Read these off the matrix that follows.
1) Find the first entry in reading order.
2) Find the second smallest entry.
[[6, 18, -47, 4, 1, 7, 6, 13, 7, 23], [10, -1, 22, 19, 7, 4, 16, 6, 5, 13], [20, -4, -13, 17, 4, 6, 12, 16, 13, -9], [10, 13, 42, 25, 16, 9, 5, 18, 20, 4], [12, 12, 44, -2, 6, 12, 7, 14, 15, 10], [4, 10, 17, 11, 17, 6, 17, -3, 26, 0], [17, 0, -33, 4, 28, 5, -3, 2, -5, -6], [12, 11, 14, 2, 14, 10, 21, 5, 7, 16], [11, 15, -16, 7, 8, 15, 3, 11, 5, 7], [8, -4, 9, 9, 12, 13, 5, 6, 10, -6], [5, 17, 20, 28, 18, 4, 9, 7, 16, -1], [20, 13, 11, 17, 12, 9, 13, -3, 10, 8], [10, 14, -3, 23, 17, 2, 4, 7, -2, 15]]
1) 6
2) -33

B =
[[ 17 -23 -28   0 -28   6   6  23  -8 -13 -27  18   6]
 [ 19  11 -24 -22  11  20  -8   2  23  22   2  21 -15]
 [-28  -4  -6 -18   6  11   6  18  -9  -3  14 -23 -20]
 [  9  28 -12  -6  22  25  20  -8 -20   9  19   0   0]]
The maximum -> 28
Read off the last entry, reading row by row.
0
The smallest entry in the last row -> -20
The entry in the top-right corner: 6
Read off the entry in the bottom-left corner.
9
Read off the entry directly above the largest entry.
-4
Read off the first entry in reading order.
17
Read off the entry directly below 14.
19
Read off the 2nd entry on the main diagonal.
11
The fourth entry from the end, reading row by row: 9
Read off the entry just right of the largest entry.
-12
The fourth entry in reading order: 0

Read these off the array that follows. Indices start at 0.
1) What is the entry just left of -14?
2) What is the entry in the bottom-right corner?
3) What is the entry just right of -28?
4) What is the entry in the top-right corner?
5) What is the entry directly above the smallest entry?
6) What is the entry in the bottom-left corner?
7) What is the entry in row 0 and column 1?
8) What is the entry in row 1 and column 0?
-1	3	1	6	-10
4	-4	-19	-2	-2
-2	1	6	0	3
7	-4	-28	1	-8
-5	4	18	3	6
-1	-4	3	-10	5
7	-6	-29	-4	-8
-4	3	16	1	-2
2	-2	-8	-1	-7
-7	7	28	6	5
-2	2	5	2	3
-7	7	24	7	9
5	-3	-22	1	-7
-9	7	32	5	4
3	-3	-14	-3	3
1) -3
2) 3
3) 1
4) -10
5) 3
6) 3
7) 3
8) 4

A =
-56	919	-77	108	-72	-953	250	155	826
-144	505	-448	-93	121	-562	299	95	819
-430	323	-8	127	175	-563	504	228	528
-216	270	8	242	90	-413	615	106	381
-370	118	55	47	184	-85	495	103	402
-278	-218	108	132	193	-229	320	304	229
-376	-39	155	191	223	77	243	-22	37
-389	-218	293	36	203	164	404	136	-230
-234	-172	408	106	175	405	137	-46	-101
-87	-360	337	-78	80	411	93	13	-326
45	-297	363	63	-4	785	58	-47	-417
-52	-539	448	63	316	741	29	99	-688
298	-745	408	343	18	881	238	125	-419
Indices start at 0.
Report the entry at row 0, column 0.
A: -56
The entry directly below 293 -> 408
The entry in row 2 and column 0: -430
Report the entry directly below -278.
A: -376
Report the entry in row 1 and column 2.
A: -448
Report the entry just left of 58.
A: 785
Report the entry just right of -430.
A: 323
Report the entry just left of the smallest entry.
A: -72
Report the median of all entries.
A: 99
The entry at row 0, column 2 -> -77
The entry at row 1, column 0 is -144
The entry directly below the largest entry: 505
Report the entry directly below -229.
A: 77
Report the entry directly below 223.
A: 203
The entry directly below 77 -> 164
The bottom-left entry: 298
The entry in the top-right corner -> 826
Report the entry directly below 8.
A: 55
The smallest entry: -953
The entry just right of the smallest entry is 250
Report the entry in the bottom-right corner.
A: -419
Report the entry just right of -93.
A: 121
The entry directly above 404 is 243
Report the bottom entry of the column that holds the smallest entry.
A: 881
Report the entry in row 2 and column 2.
A: -8
The entry directly above -101 is -230
Report the entry just right of -78.
A: 80
The entry at row 0, column 1: 919

Read these off the table that follows. Indices start at 0.
1) Find the entry in the top-right corner.
2) Find the bottom entry of the column that holds the largest entry.
3) Find the entry in row 0 and column 1.
4) Find the entry just left of the largest entry.
5) Find the entry at row 0, column 2.
6) Find the entry directly below the smallest entry.
7) Find the entry in row 0 and column 0.
[[-2, -20, 3, 9, -1, -9, 31, -3, -11, -2, 11, 3],
 [-13, 23, 8, 9, -15, -10, -15, 0, -7, -1, -14, -4]]
1) 3
2) -15
3) -20
4) -9
5) 3
6) 23
7) -2

Read these off the matrix that follows.
1) Give the entry just right of 610.
2) Give the entry directly above 610.
3) Give the second entry, reading row by row.
4) Give the entry just left of 762.
5) Give the 1st entry in reading order.
6) Give the third entry from the end, reading row by row.
7) Give the last entry, reading row by row.
8) Give the largest entry in the last row.
[[526 478 389 662 453 833 656 533]
 [572 830 584 552 414 373 718 540]
 [528 538 445 690 492 674 859 530]
 [458 690 515 399 712 282 445 419]
 [624 431 338 335 610 439 358 382]
 [388 344 339 520 536 297 654 566]
 [528 819 513 447 788 596 523 599]
 [384 370 338 642 560 626 686 386]
 [584 534 505 373 779 303 617 686]
 [617 753 505 381 467 323 386 649]
 [402 423 245 618 418 513 638 347]
 [388 851 527 515 561 341 580 504]
 [604 762 627 535 323 581 431 709]
 [390 358 697 734 383 541 672 488]
 [447 737 292 557 335 555 459 603]]
1) 439
2) 712
3) 478
4) 604
5) 526
6) 555
7) 603
8) 737

Read these off the table that follows. Counting starts at 0.
1) What is the bottom-right entry?
2) What is the entry directly above the smallest entry?
3) What is the entry just left of 0.63?
4) What is the entry at row 1, column 0?
5) What is the entry in the top-right corner?
6) What is the entry in the top-left corner?
7) What is the entry directly above 1.52?
8) What is the entry in the bottom-left corner?
[[-1.47 -1.24  1.28  1.17  1.78]
 [-1.83 -1.16  1.91  0.66  2.24]
 [-0.53 -1.09  0.03  0.80  0.88]
 [-0.49 -0.50  0.51  0.41  0.59]
 [ 2.05  2.14 -0.04 -0.06 -1.91]
 [-0.22 -0.35  0.53  0.26  0.78]
 [ 2.73  2.01 -1.03  0.09 -1.56]
 [-0.32 -0.29  0.81  0.59  0.94]
 [-0.78 -0.64  0.78  0.61  0.81]
 [-0.26 -0.39  0.83  0.46  1.19]
 [ 2.33  1.96 -0.78 -1.02 -1.75]
 [-0.82 -0.95  1.52  1.84  1.32]
 [ 2.75  2.26 -0.75  0.71 -1.96]
 [-0.86 -1.67  0.90  0.47  1.96]
 [-0.68 -0.69  0.63  0.37  0.76]
 [-0.55 -0.33  1.15  1.16  1.43]]
1) 1.43
2) 1.32
3) -0.69
4) -1.83
5) 1.78
6) -1.47
7) -0.78
8) -0.55

Read these off the matrix that follows. Counting starts at 0.
1) Which number is the entry directly above -36?
2) Which number is the entry in row 2 and column 0?
3) Which number is the entry just right of 12?
4) Which number is the entry at row 0, column 0?
5) Which number is the entry at row 1, column 0?
6) Which number is the top-right entry?
7) Which number is the entry in the bottom-left corner?
8) Which number is the entry in row 0 and column 2?
[[-11 -15 -11  14  15 -14]
 [  3  39  33 -34 -27  19]
 [  0 -36 -31  31  24 -15]
 [ -7   7   7  -5  -1  -3]
 [-13 -12  -9  12  15 -14]
 [ 10  -4  -3   3  -2   3]
 [  8  30  26 -27 -23  15]]
1) 39
2) 0
3) 15
4) -11
5) 3
6) -14
7) 8
8) -11

M =
[[ -1  -3 -15 -33 -23  15  10 -11  16  31  -5 -35  11   9  10]
 [ 22  26   6   8   5   8  -1  19  -2 -21  31  32  19 -15 -16]
 [-15   7  -5 -25 -25  21   4  14  16  31 -13 -33  11 -10  13]
 [ 32  17   2   4  11   9 -10  10   3 -21  30  36  16 -12 -20]
 [-22  22   7 -10 -23  21   4  33   8  17  -8 -23  13 -24  10]
 [-23  28  11  -3 -20  18   6  38   1   9  -1 -14  15 -26   8]
 [ 11  34  10  10   0  10   3  27  -7 -19  29  26  21 -18 -12]
 [-10  38  14   7 -11  13   8  39  -8  -8  16   7  19 -26  -2]
 [  0  37  12  10  -6  11   7  33  -9 -15  23  16  21 -23  -8]
 [ 39  -6  -2   1  20   7 -25  -3  15 -14  14  37   4 -10 -18]
 [ -7   0 -10 -31 -24  20   6   2  17  32 -10 -36  12  -2  12]
 [-18  34  14   3 -17  16   7  40  -3   0   7  -4  17 -29   3]
 [ 38   5  -1   2  16   8 -17   3  10 -19  23  38  11 -10 -18]
 [-20  14   3 -19 -25  22   1  25  13  25 -11 -29  12 -18  13]]
Report the first entry of the smallest entry's row.
-7
Report the 1st entry in reading order.
-1
The smallest entry in the last row -> -29
Report the 2nd smallest entry.
-35
Report the entry just left of -35.
-5
The 3rd entry on the diagonal from the top-right corner: 11
The entry just right of the smallest entry: 12
The entry in the bottom-left corner: -20
Report the entry just left of the largest entry.
7
Report the entry directly above the largest entry.
2
Report the last entry in the row that holds the smallest entry.
12
The fifth entry from the end, reading row by row -> -11
The 2nd entry, reading row by row: -3
Report the smallest entry.
-36
The 2nd entry from the end, reading row by row -> -18
Report the bottom-right entry.
13
The last entry in the row that holds the largest entry is 3
The third entry, reading row by row is -15
The entry directly above the smallest entry is 37
The entry directly below 27 is 39
The entry in the top-right corner -> 10
Report the top entry of the column that holds the largest entry.
-11
Report the entry just right of the largest entry.
-3
The 5th entry in reading order is -23
The entry directly below the largest entry is 3
The entry just left of -16 is -15
Report the smallest entry in the first column.
-23
